Below is a small trained network, with its code and all its weights. Each question gives an input and a class and asks what happens when units are switched off, that is, made to give their printed mean instead of their output.

import numpy as np


def w(rows, s, z=0):
    codes = np.array(rows[::2]) - 128.0
    scale = np.full(codes.shape[1], s)
    scale[-1] = z or s
    return codes * scale


def f(y):
    return y / 2 * (1 + np.tanh(0.7978845608 * (y + 0.044715 * y**3)))


def log_softmax(a):
    a = a - a.max(-1, keepdims=True)
    return a - np.log(np.exp(a).sum(-1, keepdims=True))


def net(x, mask):
    res = np.array(x, float).reshape(1, 6) / 4 @ E
    y = f(res @ A[0][:, :-1].T + A[0][:, -1])
    res = res + np.where(mask, y, B[0][:, -1]) @ B[0][:, :-1]
    return log_softmax(res[-1] @ U[:, :-1].T + U[:, -1])


A, B = {}, {}
E = w([
[11,112,37,172],'x0',
[57,135,247,231],'x1',
[188,34,78,186],'x2',
[97,70,161,183],'x3',
[104,32,189,16],'x4',
[1,178,199,84],'x5',
],0.0074)
A[0] = w([
[175,189,20,136,117],'neuron 1',
[150,77,141,49,67],'neuron 2',
[85,106,128,194,88],'neuron 3',
[95,95,175,234,170],'neuron 4',
[172,127,128,79,230],'neuron 5',
[167,113,152,49,72],'neuron 6',
[129,121,106,90,105],'neuron 7',
[250,162,168,168,158],'neuron 8',
[84,167,157,63,174],'neuron 9',
[194,149,142,129,17],'neuron 10',
[135,85,158,144,1],'neuron 11',
[85,84,132,102,253],'neuron 12',
[71,169,132,69,145],'neuron 13',
[128,122,106,138,97],'neuron 14',
[98,85,90,198,194],'neuron 15',
[72,230,108,73,126],'neuron 16',
[138,88,163,128,20],'neuron 17',
[146,167,159,127,158],'neuron 18',
[175,186,192,99,105],'neuron 19',
[105,112,135,111,165],'neuron 20',
[56,119,252,151,128],'neuron 21',
],0.013,0.0063)
B[0] = w([
[103,202,221,91,249],'neuron 1',
[186,165,75,184,205],'neuron 2',
[178,173,101,77,176],'neuron 3',
[172,202,92,125,244],'neuron 4',
[150,76,132,169,229],'neuron 5',
[167,81,88,119,194],'neuron 6',
[134,133,119,165,158],'neuron 7',
[81,76,185,100,255],'neuron 8',
[152,63,170,127,222],'neuron 9',
[116,81,148,77,151],'neuron 10',
[132,207,92,10,131],'neuron 11',
[167,129,170,168,236],'neuron 12',
[141,62,168,78,213],'neuron 13',
[146,130,149,131,132],'neuron 14',
[152,164,145,143,236],'neuron 15',
[11,76,108,51,227],'neuron 16',
[122,174,114,94,133],'neuron 17',
[104,130,141,139,158],'neuron 18',
[122,73,151,107,185],'neuron 19',
[160,132,161,148,163],'neuron 20',
[82,120,225,59,247],'neuron 21',
],0.011,0.0093)
U = w([
[156,100,116,195,130],'0',
[162,181,165,130,71],'1',
[121,102,14,112,9],'2',
[100,92,1,136,20],'3',
[215,89,98,143,154],'4',
[112,92,195,107,176],'5',
[112,147,120,100,146],'6',
],0.015,0.012)

Each question gives the input, the list of numbers given to net, and the class t.
The units are the neurons (one row each of A and B). Each row of codes is followed by its name. A weight is (code - 128) times the scale printed after its matrix; where a second scale follows, it is the last column's (A, B and U).
mask holds one flag per neuron, in row order. A switched-off neuron (its flag False) gives its mean, the last column of its row in B, instead of its output. The means were averaged over made-up inputs and are rounded, as every weight is.
A unit's drop is (log p(t) with every unit on - log p(t) with that unit switched off) / (log p(t) with every unit on - log p(t) with every unit switched off).
The circuit of an input: a set's keep is (log p(t) with only the set's units on - log p(t) with every unit switched off) / (log p(t) with every unit on - log p(t) with every unit switched off). Starting from the 12 units with the biggest drops (on a tie, the unit counted first), units are removed one at a time, each time the one whose removal leaves the highest keep (on an exact tie, the one counted first), for as long as the keep stays at least 0.8.
circuit, biggest first: the units of the circuit, biggest drop first
unit that matters most: the unit with the biggest drop
k most important neurons: the k neurons with the biggest drops, biggest first
drop when u is switched off: that unit's drop, to one decimal
input [-8,-1,5,7,6,-1], class 4: unit that matters most => neuron 2
input [6,0,5,-6,-7,3], class 1: circuit, biggest first => (neuron 1; neuron 8)
input [3,-3,3,-4,-1,-1], class 1: 3 most important neurons => (neuron 1; neuron 16; neuron 8)
input [-4,2,7,3,2,2], class 1: circuit, biggest first => (neuron 16; neuron 4; neuron 13)
input [8,-6,-4,0,6,-4], class 4: 3 most important neurons => (neuron 21; neuron 8; neuron 2)
input [2,-6,8,-6,-4,2], class 1: circuit, biggest first => (neuron 1; neuron 16)
input [1,3,3,-3,1,-1], class 0: 2 most important neurons => (neuron 1; neuron 21)
input [7,1,-3,-7,5,-6], class 0: 2 most important neurons => (neuron 21; neuron 8)
input [4,4,5,7,6,-8], class 4: 2 most important neurons => (neuron 1; neuron 21)
input [1,-8,-4,-8,4,-2], class 4: drop when neuron 5 is switched off => 0.3
input [-8,4,8,-5,-8,-7], class 5: drop when neuron 8 is switched off => 0.3
input [6,-5,6,7,1,6], class 4: drop when neuron 15 is switched off => 0.0
